Below are the code and all the weights of a small trained network. Each question names an input and a class and asks about switching units off, where a switched-off unit gives its printed mean instead of its output.

import numpy as np


def w(rows, s, z=0):
    codes = np.array(rows[::2]) - 128.0
    scale = np.full(codes.shape[1], s)
    scale[-1] = z or s
    return codes * scale


def f(y):
    return np.maximum(y, 0)


def log_softmax(a):
    a = a - a.max(-1, keepdims=True)
    return a - np.log(np.exp(a).sum(-1, keepdims=True))


def net(x, mask):
    res = np.array(x, float).reshape(1, 8) / 4 @ E
    y = f(res @ A[0][:, :-1].T + A[0][:, -1])
    res = res + np.where(mask, y, B[0][:, -1]) @ B[0][:, :-1]
    return log_softmax(res[-1] @ U[:, :-1].T + U[:, -1])


A, B = {}, {}
E = w([
[124,131,124,139,118,120,127],'x0',
[132,128,132,118,134,131,130],'x1',
[152,195,157,176,212,66,117],'x2',
[137,157,136,91,126,148,114],'x3',
[128,119,139,121,141,134,127],'x4',
[167,86,107,81,130,52,14],'x5',
[3,140,68,84,146,91,142],'x6',
[125,132,117,141,116,119,128],'x7',
],0.011)
A[0] = w([
[74,104,77,65,141,45,73,50],'n0',
[27,181,136,138,140,171,226,166],'n1',
[81,64,98,117,95,185,119,186],'n2',
[31,123,92,116,164,137,148,175],'n3',
[128,184,158,152,183,88,121,142],'n4',
[248,129,169,155,152,75,70,134],'n5',
[176,49,140,100,49,151,137,177],'n6',
[111,151,146,122,116,112,91,121],'n7',
[118,58,96,99,51,188,125,254],'n8',
[198,137,82,176,201,140,80,132],'n9',
[148,133,159,164,101,163,161,162],'n10',
[89,100,120,92,156,98,128,115],'n11',
[251,75,151,129,99,94,72,152],'n12',
[198,159,190,208,100,223,209,214],'n13',
[144,217,133,168,229,79,125,172],'n14',
[88,124,165,122,92,87,118,114],'n15',
[148,90,110,127,70,140,115,192],'n16',
[61,86,92,79,84,226,192,182],'n17',
[214,134,161,187,99,195,154,207],'n18',
[97,85,132,57,118,30,65,108],'n19',
],0.011,0.005)
B[0] = w([
[147,112,49,122,223,158,194,187],'n0',
[86,164,226,131,75,91,186,231],'n1',
[130,92,92,92,75,162,162,191],'n2',
[112,174,182,113,130,115,209,196],'n3',
[189,179,152,102,142,87,186,181],'n4',
[200,84,105,120,18,63,157,221],'n5',
[81,104,142,171,121,172,22,189],'n6',
[122,108,114,149,129,132,152,142],'n7',
[100,25,110,98,88,236,65,214],'n8',
[171,132,100,93,62,92,153,180],'n9',
[120,152,61,107,154,146,149,177],'n10',
[136,129,88,165,144,127,163,158],'n11',
[146,92,143,155,4,77,74,213],'n12',
[137,114,16,104,245,153,208,250],'n13',
[163,189,176,179,172,41,191,213],'n14',
[131,167,119,90,142,147,139,142],'n15',
[108,109,167,117,132,173,68,170],'n16',
[131,56,108,108,47,126,244,230],'n17',
[131,90,51,124,202,179,104,220],'n18',
[141,94,53,127,184,198,118,195],'n19',
],0.017,0.016)
U = w([
[101,100,58,87,151,194,123,195],'0',
[136,108,138,94,2,95,178,177],'1',
[183,163,62,141,201,96,141,177],'2',
[74,206,226,130,119,92,161,58],'3',
[129,101,121,128,55,155,19,4],'4',
],0.0088,0.0022)

Each question gives the input, the list of numbers given to net, and the class t.
The units are the neurons (one row each of A and B). Each row of codes is followed by its name. A weight is (code - 128) times the scale printed after its matrix; where a second scale follows, it is the last column's (A, B and U).
mask holds one flag per neuron, in row order. A switched-off neuron (its flag False) gives its mean, the last column of its row in B, instead of its output. The means were averaged over made-up inputs and are rounded, as every weight is.
A unit's drop is (log p(t) with every unit on - log p(t) with that unit switched off) / (log p(t) with every unit on - log p(t) with every unit switched off).
unit that matters most: the unit with the biggest drop
top k neurons: the k neurons with the biggest drops, biggest first
drop of u: that unit's drop, to one decimal
input [2,3,-4,-6,2,1,-7,-7], class 4: unit that matters most -> n12
input [-3,-6,-7,5,7,7,1,-3], class 0: top 3 neurons -> (n0, n19, n5)
input [-2,4,5,4,6,7,1,7], class 2: top 2 neurons -> (n0, n19)
input [1,5,0,2,0,1,-1,-2], class 4: top 3 neurons -> (n17, n13, n1)
input [-4,-8,3,3,-8,0,3,-5], class 3: top 2 neurons -> (n13, n18)
input [2,-2,6,7,8,0,4,4], class 3: top 2 neurons -> (n13, n18)
input [-5,7,0,5,-7,7,-3,0], class 4: top 2 neurons -> (n17, n1)
input [3,-6,-6,-3,-1,1,-4,0], class 4: top 2 neurons -> (n6, n12)
input [5,0,4,3,0,-7,1,2], class 3: drop of n19 -> 0.1
input [5,-1,2,6,-8,1,3,7], class 2: drop of n1 -> 0.2
input [-8,-6,-7,-2,3,6,0,6], class 4: drop of n13 -> 0.5
input [-4,6,-2,-3,2,4,-5,5], class 4: drop of n17 -> 0.0
